Small tables with named rows and columns. After each table, cells are looked up by row and column.

Table Tozog
|  | Dat | Gepemi | Zeni | Timako |
|---|---|---|---|---|
| Zuf | -64.8 | -1.2 | -0.2 | -16.9 |
| Dusu | 22.2 | -85.9 | -49.7 | 36.0 |
| Puza | 26.0 | -48.0 | 17.9 | -11.6 |
| Zekenuf | -33.3 | 21.3 | 31.8 | -13.6 |
| Pez | -2.5 | -91.6 | 54.1 | 22.8 |
| Neto | -35.1 | -46.6 | -42.1 | -15.6 |
| Tupot | -26.0 | -76.1 | 38.2 | -10.5 |
| Fodonol | -18.8 | -36.7 | 10.5 | -37.8 |
| Numopig | -12.0 | -73.7 | 23.5 | 22.5 |
| Gop | -12.8 | 37.7 | 23.5 | -6.9 |

What is the Dat of Numopig in Tozog?
-12.0
What is the Gepemi of Zuf in Tozog?
-1.2
What is the Dat of Gop in Tozog?
-12.8
What is the Dat of Puza in Tozog?
26.0
What is the Timako of Fodonol in Tozog?
-37.8
What is the Dat of Neto in Tozog?
-35.1
Row with the largest Gepemi: Gop

Table Sokit
	Gatidog	Tuteden	Tegik	Gim	Tuk	Mub	Kapuda	Ful
Lasulo	0.33	0.72	0.41	0.46	0.40	0.17	0.78	0.09
Nedete	0.25	0.30	0.19	0.43	0.25	0.40	0.25	0.50
Fet	0.34	0.38	0.23	0.38	0.36	0.28	0.20	0.47
Madapuz	0.26	0.31	0.33	0.40	0.37	0.21	0.32	0.25

Gatidog of Madapuz is 0.26
Ful of Lasulo is 0.09
Tuteden of Fet is 0.38
Kapuda of Nedete is 0.25
Tegik of Nedete is 0.19
Tuteden of Lasulo is 0.72
Tuk of Fet is 0.36
Tegik of Lasulo is 0.41
Ful of Fet is 0.47
Tegik of Madapuz is 0.33
Mub of Nedete is 0.40
Tuteden of Nedete is 0.30
Mub of Lasulo is 0.17
Kapuda of Fet is 0.20
Which row has the largest Gatidog? Fet

Nemen.tsv
	Rar	Nanato	Larez	Linila	Lik	Tubelu	Pabar	Dekon
Gep	-4.641	0.875	-4.099	-3.684	8.458	2.053	-0.139	-2.516
Fiv	0.821	-1.882	1.936	1.926	-9.585	-3.806	-1.539	0.713
Ros	1.856	0.374	0.981	-8.202	-7.373	-1.287	-5.805	-0.025
Bigad	-4.459	-1.127	-1.791	5.173	2.051	-1.291	2.575	-1.022
Gik	-5.938	0.983	-3.107	0.170	6.086	0.799	1.105	-1.624

Gep, Larez: -4.099
Gik, Linila: 0.170
Bigad, Nanato: -1.127
Gik, Lik: 6.086
Gik, Larez: -3.107
Ros, Rar: 1.856
Gik, Dekon: -1.624
Fiv, Lik: -9.585
Gep, Dekon: -2.516
Gik, Rar: -5.938
Fiv, Dekon: 0.713
Gep, Pabar: -0.139
Fiv, Rar: 0.821

Table Lufuzu
         Murolo  Tuki  Buzugu
Zes         319  -992    -112
Genobe     -580   477    -201
Bov         634  -625    -392
Kikal      -339  -645     845
Ger        -563  -326    -547
Baluv      -596   768    -257
Tib         228  -305    -850
Sop         120  -710    -558
Movemos    -853  -383    -275
Fifep       247  -846    -713
Labe        218   -60     597
Dibuz       517   180    -828

What is the Buzugu of Kikal in Lufuzu? 845
What is the Tuki of Kikal in Lufuzu? -645
What is the Murolo of Zes in Lufuzu? 319
What is the Murolo of Ger in Lufuzu? -563
What is the Tuki of Zes in Lufuzu? -992
What is the Tuki of Baluv in Lufuzu? 768
What is the Buzugu of Baluv in Lufuzu? -257
What is the Murolo of Movemos in Lufuzu? -853
What is the Murolo of Labe in Lufuzu? 218
What is the Murolo of Tib in Lufuzu? 228
Row with the largest Tuki: Baluv

Lutise
fields: Les, Mef, Mafezok, Semo, Lag, Palutu, Keligug, Ridif, Kod, Nunam
Labuge: [2893, 4265, 5907, 5027, 3455, 4684, 4983, 6611, 4969, 5439]
Leru: [4789, 6940, 4310, 4125, 4818, 7014, 2921, 3342, 5160, 5265]
Rumo: [5330, 8000, 4810, 5270, 9495, 3665, 5714, 9726, 5752, 6117]
Piz: [5570, 3808, 5175, 8405, 7032, 4551, 5881, 8057, 8597, 5420]
Musapa: [2047, 7726, 5975, 6285, 4077, 6939, 6437, 6161, 5730, 5713]

Les of Piz: 5570
Ridif of Rumo: 9726
Kod of Leru: 5160
Semo of Rumo: 5270
Mef of Piz: 3808
Mef of Leru: 6940
Ridif of Labuge: 6611
Palutu of Leru: 7014
Semo of Piz: 8405
Kod of Piz: 8597
Semo of Leru: 4125
Palutu of Piz: 4551
Kod of Rumo: 5752
Keligug of Labuge: 4983

Pegopeb.tsv
	Gola	Pakufo	Zemu	Gopup	Lorezi	Fifune	Sus	Tes	Fasis
Vek	105	96	147	160	108	101	135	127	87
Zuz	127	52	93	115	124	127	80	141	142
Ter	203	178	140	86	111	158	122	205	133

Vek, Pakufo => 96
Ter, Sus => 122
Ter, Tes => 205
Ter, Fifune => 158
Zuz, Zemu => 93
Zuz, Gopup => 115
Ter, Gopup => 86
Zuz, Lorezi => 124
Vek, Lorezi => 108
Ter, Pakufo => 178
Vek, Gopup => 160
Zuz, Fasis => 142
Ter, Lorezi => 111
Zuz, Pakufo => 52
Zuz, Sus => 80
Zuz, Fifune => 127

Fepiti:
         Domam    Nal  Nafugob  Lalev  Madevag  Zogir  Navup
Pag      5.817  5.645    1.985  5.455    4.276  5.222  3.134
Poz      5.342  4.765    7.726  4.847    4.580  4.517  5.321
Pob      5.175  4.844    9.317  5.389    5.695  3.857  4.454
Fop      4.421  5.093    3.813  4.434    5.175  6.190  5.276
Gez      3.871  5.477    5.022  4.702    3.449  4.937  1.232
Tiru     5.453  5.432    5.937  3.774    5.167  4.499  3.794
Limonu   0.891  4.834    4.094  4.752    3.785  5.227  3.431
Fulo     3.534  3.901    4.300  4.077    5.059  3.942  6.011
Memik    3.429  4.763    1.440  3.852    6.315  5.359  5.380
Gumuta   3.846  4.445    3.698  5.341    4.079  5.653  6.366
Dil      0.957  4.509    9.354  3.680    4.595  6.789  6.014
Fanudid  6.371  3.936    5.701  5.298    6.147  5.873  5.419

What is the Nafugob of Memik in Fepiti?
1.440
What is the Nafugob of Dil in Fepiti?
9.354
What is the Nafugob of Poz in Fepiti?
7.726
What is the Navup of Gumuta in Fepiti?
6.366
What is the Lalev of Limonu in Fepiti?
4.752
What is the Nafugob of Pob in Fepiti?
9.317
What is the Nal of Dil in Fepiti?
4.509
What is the Navup of Dil in Fepiti?
6.014
What is the Nal of Gumuta in Fepiti?
4.445
What is the Navup of Pob in Fepiti?
4.454
What is the Domam of Pob in Fepiti?
5.175
What is the Lalev of Pag in Fepiti?
5.455
What is the Madevag of Limonu in Fepiti?
3.785
What is the Nafugob of Limonu in Fepiti?
4.094
What is the Domam of Fanudid in Fepiti?
6.371
What is the Zogir of Fulo in Fepiti?
3.942
What is the Lalev of Memik in Fepiti?
3.852
What is the Domam of Poz in Fepiti?
5.342

Zusifo.csv
,Logu,Difel,Dov
Tilifu,79,129,250
Gak,92,189,237
Kat,42,85,230

Difel of Kat: 85
Logu of Kat: 42
Dov of Gak: 237
Dov of Tilifu: 250
Logu of Tilifu: 79
Difel of Tilifu: 129
Which row has the largest Difel? Gak

Bek =
     Tilona  Fusa  Mag  Supa  Nif  Zuz  Pebotir
Siv     138   143  187   125  119  236       66
Lut     131   136  229   125  122  211       74
Vef      99    97   26    97   94   88      106

Vef, Zuz => 88
Lut, Tilona => 131
Siv, Supa => 125
Vef, Mag => 26
Vef, Fusa => 97
Siv, Mag => 187
Siv, Fusa => 143
Siv, Pebotir => 66
Row with the largest Pebotir: Vef

Pozakat =
|  | Gol | Zarad | Nomu | Zovun | Vav | Zif | Gufo | Mimor | Gon | Dibon |
|---|---|---|---|---|---|---|---|---|---|---|
| Pom | 80.0 | 67.6 | 62.5 | 53.5 | 71.3 | 42.3 | 52.3 | 39.6 | 58.2 | 82.7 |
| Nure | 73.6 | 44.6 | 55.4 | 47.5 | 47.4 | 75.5 | 70.1 | 76.1 | 66.8 | 55.8 |
| Peb | 17.8 | 63.4 | 61.2 | 70.7 | 61.2 | 53.0 | 81.4 | 49.7 | 43.6 | 82.6 |
| Tozet | 72.2 | 85.0 | 55.2 | 75.6 | 51.0 | 73.5 | 50.4 | 67.8 | 52.5 | 69.9 |
| Sil | 72.0 | 77.1 | 55.7 | 61.4 | 47.2 | 63.9 | 59.1 | 56.2 | 67.1 | 58.3 |
| Voma | 86.3 | 53.5 | 51.8 | 63.3 | 74.9 | 51.8 | 82.4 | 47.4 | 42.3 | 80.7 |
| Sarogo | 49.0 | 79.5 | 48.1 | 77.9 | 84.2 | 61.9 | 65.1 | 68.5 | 62.4 | 64.9 |
| Nubudos | 60.9 | 66.7 | 86.7 | 46.9 | 60.7 | 62.3 | 57.5 | 63.4 | 60.3 | 64.1 |
| Bog | 66.5 | 52.2 | 76.4 | 53.2 | 53.2 | 79.8 | 38.5 | 87.5 | 94.4 | 40.5 |
| Gor | 59.9 | 68.1 | 87.6 | 52.9 | 87.2 | 65.7 | 64.3 | 67.7 | 63.6 | 62.6 |
| Sekaz | 77.1 | 59.5 | 73.4 | 79.5 | 74.2 | 65.8 | 65.7 | 63.5 | 61.7 | 65.3 |
| Bisog | 76.5 | 66.4 | 54.3 | 54.7 | 61.4 | 60.8 | 62.4 | 56.6 | 71.0 | 64.7 |
| Fof | 57.5 | 65.5 | 57.2 | 57.4 | 64.8 | 42.2 | 96.9 | 54.6 | 90.8 | 47.6 |
| Vof | 46.7 | 65.2 | 58.1 | 55.2 | 76.0 | 75.2 | 68.2 | 74.2 | 65.6 | 54.8 |

What is the Mimor of Nure in Pozakat? 76.1
What is the Gon of Sekaz in Pozakat? 61.7
What is the Zif of Peb in Pozakat? 53.0
What is the Gufo of Peb in Pozakat? 81.4
What is the Zif of Sekaz in Pozakat? 65.8
What is the Mimor of Bisog in Pozakat? 56.6

